Below are the code and all the weights of a small trained network. Each question names an input and a target symbol and asks about switching units off, where a switched-off unit gives its printed mean instead of its output.

import numpy as np


def w(rows, s, z=0):
    codes = np.array(rows[::2]) - 128.0
    scale = np.full(codes.shape[1], s)
    scale[-1] = z or s
    return codes * scale


def f(y):
    return y / 2 * (1 + np.tanh(0.7978845608 * (y + 0.044715 * y**3)))


def softmax(a):
    e = np.exp(a - a.max(-1, keepdims=True))
    return e / e.sum(-1, keepdims=True)


def log_softmax(a):
    a = a - a.max(-1, keepdims=True)
    return a - np.log(np.exp(a).sum(-1, keepdims=True))


def net(x, mask):
    ids = ['ΞΣΨδηθλ'.index(c) for c in x.split()]
    T = len(ids)
    res = E[ids] + P[:T]
    u = 0
    for l in range(2):
        q, k, v = (res @ M[l].T for M in (Q, K, V))
        z = softmax(np.where(np.tri(T) > 0, q @ k.T / 4**0.5, -1e9)) @ v
        res = res + np.where(mask[u], z, O[l][:, -1]) @ O[l][:, :-1]
        u += 1
        y = f(res @ A[l][:, :-1].T + A[l][:, -1])
        res = res + np.where(mask[u : u + 4], y, B[l][:, -1]) @ B[l][:, :-1]
        u += 4
    return log_softmax(res[-1] @ U[:, :-1].T + U[:, -1])


Q, K, V, O, A, B = {}, {}, {}, {}, {}, {}
E = w([
[126,140,177,148,64,73,195,129],'Ξ',
[143,46,183,144,93,177,125,93],'Σ',
[198,144,122,45,172,120,135,190],'Ψ',
[105,90,105,207,64,102,75,143],'δ',
[169,122,183,125,171,138,92,254],'η',
[107,157,164,140,203,155,118,228],'θ',
[78,79,2,127,176,128,132,114],'λ',
],0.02)
P = w([
[241,76,35,225,39,18,88,203],'0',
[207,76,1,91,106,62,40,107],'1',
[190,114,42,78,98,71,92,120],'2',
[149,106,92,109,77,96,112,153],'3',
[124,113,111,120,75,100,111,145],'4',
[103,111,127,137,92,98,101,140],'5',
[130,168,133,125,106,105,122,96],'6',
[82,118,151,150,107,99,109,118],'7',
[76,140,159,154,114,106,123,111],'8',
[96,203,149,177,152,110,78,72],'9',
[55,184,170,187,127,136,127,126],'10',
[44,127,155,174,153,98,123,80],'11',
[85,217,156,185,179,117,114,47],'12',
[93,179,167,115,113,98,167,25],'13',
],0.0082)
Q[0] = w([
[146,89,134,43,192,223,70,126],'0.h0',
[169,109,138,78,173,163,132,177],'0.h0',
[132,139,202,129,116,26,87,167],'0.h0',
[69,92,89,253,120,84,189,155],'0.h0',
],0.0068)
K[0] = w([
[246,87,164,51,60,84,78,216],'0.h0',
[220,176,176,51,177,89,2,153],'0.h0',
[84,167,235,151,191,143,103,104],'0.h0',
[105,188,168,207,241,152,126,84],'0.h0',
],0.0058)
V[0] = w([
[59,155,70,146,145,117,200,68],'0.h0',
[236,169,161,124,163,111,133,158],'0.h0',
[180,58,146,129,80,3,132,37],'0.h0',
[128,59,32,100,143,107,110,101],'0.h0',
],0.0079)
O[0] = w([
[181,154,185,172,173,63,91,103,3],'0.h0',
[157,228,158,151,70,252,161,151,214],'0.h0',
[48,2,100,183,105,134,133,168,51],'0.h0',
[46,59,197,141,126,65,36,144,124],'0.h0',
],0.0084,0.006)
A[0] = w([
[147,192,50,207,61,93,225,92,79],'0.n0',
[182,128,27,73,155,83,141,126,132],'0.n1',
[254,121,204,147,117,42,86,165,252],'0.n2',
[84,92,90,209,116,56,171,87,162],'0.n3',
],0.0066,0.0013)
B[0] = w([
[169,108,44,87,155,131,36,150,204],'0.n0',
[66,129,51,182,138,194,171,175,142],'0.n1',
[102,82,65,247,112,155,194,242,172],'0.n2',
[92,154,184,72,171,181,57,109,254],'0.n3',
],0.011,0.0049)
Q[1] = w([
[139,183,149,59,109,87,47,172],'1.h0',
[43,140,95,210,73,151,152,152],'1.h0',
[161,3,39,194,162,216,219,197],'1.h0',
[126,68,134,111,108,178,139,83],'1.h0',
],0.006)
K[1] = w([
[102,144,154,113,163,209,92,180],'1.h0',
[58,53,61,113,122,108,91,1],'1.h0',
[150,84,69,116,78,148,123,94],'1.h0',
[186,96,152,130,93,146,87,155],'1.h0',
],0.0093)
V[1] = w([
[130,134,171,102,199,123,249,143],'1.h0',
[140,2,83,5,192,86,207,143],'1.h0',
[155,108,105,151,118,88,171,111],'1.h0',
[147,100,74,152,91,119,89,60],'1.h0',
],0.0062)
O[1] = w([
[58,83,177,161,102,31,244,136,51],'1.h0',
[151,151,126,99,155,92,113,198,73],'1.h0',
[127,63,114,109,254,132,143,130,3],'1.h0',
[180,95,94,145,43,129,100,144,55],'1.h0',
],0.0084,0.007)
A[1] = w([
[211,112,121,109,183,154,75,202,107],'1.n0',
[206,95,2,154,73,164,49,197,242],'1.n1',
[105,220,40,194,156,143,93,117,250],'1.n2',
[108,200,132,104,63,133,140,159,55],'1.n3',
],0.0054,0.0017)
B[1] = w([
[96,76,73,99,124,222,173,184,177],'1.n0',
[88,104,147,186,254,56,129,29,248],'1.n1',
[150,63,83,87,16,108,116,111,208],'1.n2',
[172,146,102,163,160,71,180,64,190],'1.n3',
],0.0091,0.013)
U = w([
[84,113,55,141,126,238,140,207,78],'Ξ',
[78,162,142,23,40,207,63,233,252],'Σ',
[66,219,220,111,186,135,114,112,127],'Ψ',
[163,71,254,137,72,194,97,77,193],'δ',
[138,147,189,113,113,135,80,129,40],'η',
[201,137,168,133,128,54,96,95,168],'θ',
[77,118,164,216,116,140,140,173,41],'λ',
],0.0064,0.0033)

Each question gives the input, a string of symbols that net reads in full, and the target symbol t.
The units are the heads (4 rows each of Q, K, V and O) and the neurons (one row each of A and B). Each row of codes is followed by its name. A weight is (code - 128) times the scale printed after its matrix; where a second scale follows, it is the last column's (O, A, B and U).
mask holds one flag per unit, layer by layer, with each layer's heads first. A switched-off unit (its flag False) gives its mean, the last column of its rows in O or B, instead of its output. The means were averaged over made-up inputs and are rounded, as every weight is.
A unit's drop is (log p(t) with every unit on - log p(t) with that unit switched off) / (log p(t) with every unit on - log p(t) with every unit switched off).
The circuit of an input: a set's keep is (log p(t) with only the set's units on - log p(t) with every unit switched off) / (log p(t) with every unit on - log p(t) with every unit switched off). Starting from all 10 units, units are removed one at a time, each time the one whose removal leaves the highest keep (on an exact tie, the one counted first), for as long as the keep stays at least 0.8.
units of the circuit, in order: the units of the circuit, biggest drop first
unit that matters most: the unit with the biggest drop
top k neurons: the k neurons with the biggest drops, biggest first
k most important neurons of layer l: the k neurons of layer l with the biggest drops, biggest first
drop of u: that unit's drop, to one decimal
input θ η Σ θ Ξ Ξ η θ λ λ λ Ξ, target λ: units of the circuit, in order	0.n2; 0.h0
input Ξ Ξ Σ θ θ η θ θ λ Ψ, target Ξ: top 3 neurons	0.n1; 0.n3; 1.n0
input λ δ λ θ Σ Ξ θ, target Σ: unit that matters most	0.n3
input λ Ξ θ θ θ Ξ δ δ Ξ θ Ξ Ψ η, target Ξ: units of the circuit, in order	0.n2; 1.n0
input θ η Σ λ Ξ θ θ Σ λ, target Σ: top 4 neurons	1.n1; 0.n1; 0.n3; 1.n3
input Σ δ θ η Ξ Ψ, target Ξ: top 2 neurons	0.n1; 1.n0
input λ θ θ η θ Ξ, target θ: 2 most important neurons of layer 0	0.n3; 0.n2
input θ θ Ξ Σ λ λ θ Ξ Σ δ Ξ η Ξ λ, target Ψ: top 4 neurons	0.n2; 0.n3; 1.n0; 0.n0
input Σ θ Ξ λ θ η θ Ξ δ, target θ: top 2 neurons	1.n1; 0.n2
input η Ψ λ Ψ θ Ξ δ λ, target Σ: units of the circuit, in order	0.h0; 1.n1; 0.n3
input λ δ Σ Ψ θ Σ Ξ Ξ θ δ θ Ξ Ψ, target Σ: top 3 neurons	1.n1; 0.n3; 0.n1
input Ψ δ η θ λ Σ θ Ξ Σ Ψ, target Σ: top 3 neurons	1.n1; 0.n2; 0.n3
input η Σ λ δ, target λ: top 2 neurons	0.n2; 1.n1
input Ξ θ Ψ Ξ Ξ θ θ δ, target θ: units of the circuit, in order	0.h0; 1.n1; 0.n0
input Ξ Ξ θ η Ξ Ψ Σ δ Ξ, target Σ: unit that matters most	1.n1
input η Ψ δ η θ, target Ξ: top 2 neurons	1.n0; 0.n3
input Ξ δ Ξ λ λ λ Ξ δ Ξ Ξ Σ Ξ, target Σ: top 3 neurons	0.n3; 1.n1; 0.n2
input η Ξ Ξ Ξ θ, target Ξ: units of the circuit, in order	0.h0; 1.h0
input Ξ Ξ θ θ Ξ θ Σ θ Ψ θ Ξ, target θ: 2 most important neurons of layer 0	0.n0; 0.n3
input Ψ θ θ θ Ξ Σ Σ λ θ η λ Ξ, target λ: most important neuron of layer 0	0.n2
input λ δ λ η, target Ξ: 2 most important neurons of layer 0	0.n3; 0.n0
input Ξ λ Ξ θ Ξ Σ θ λ λ θ λ, target Ψ: 3 most important neurons of layer 0	0.n3; 0.n2; 0.n0
input Ξ Ξ δ, target δ: 2 most important neurons of layer 0	0.n3; 0.n2
input η Ξ Ψ λ Ξ Ξ θ Ψ λ δ, target λ: drop of 0.n2	2.0
input θ Σ λ Σ Σ λ θ, target Σ: drop of 1.n0	0.0
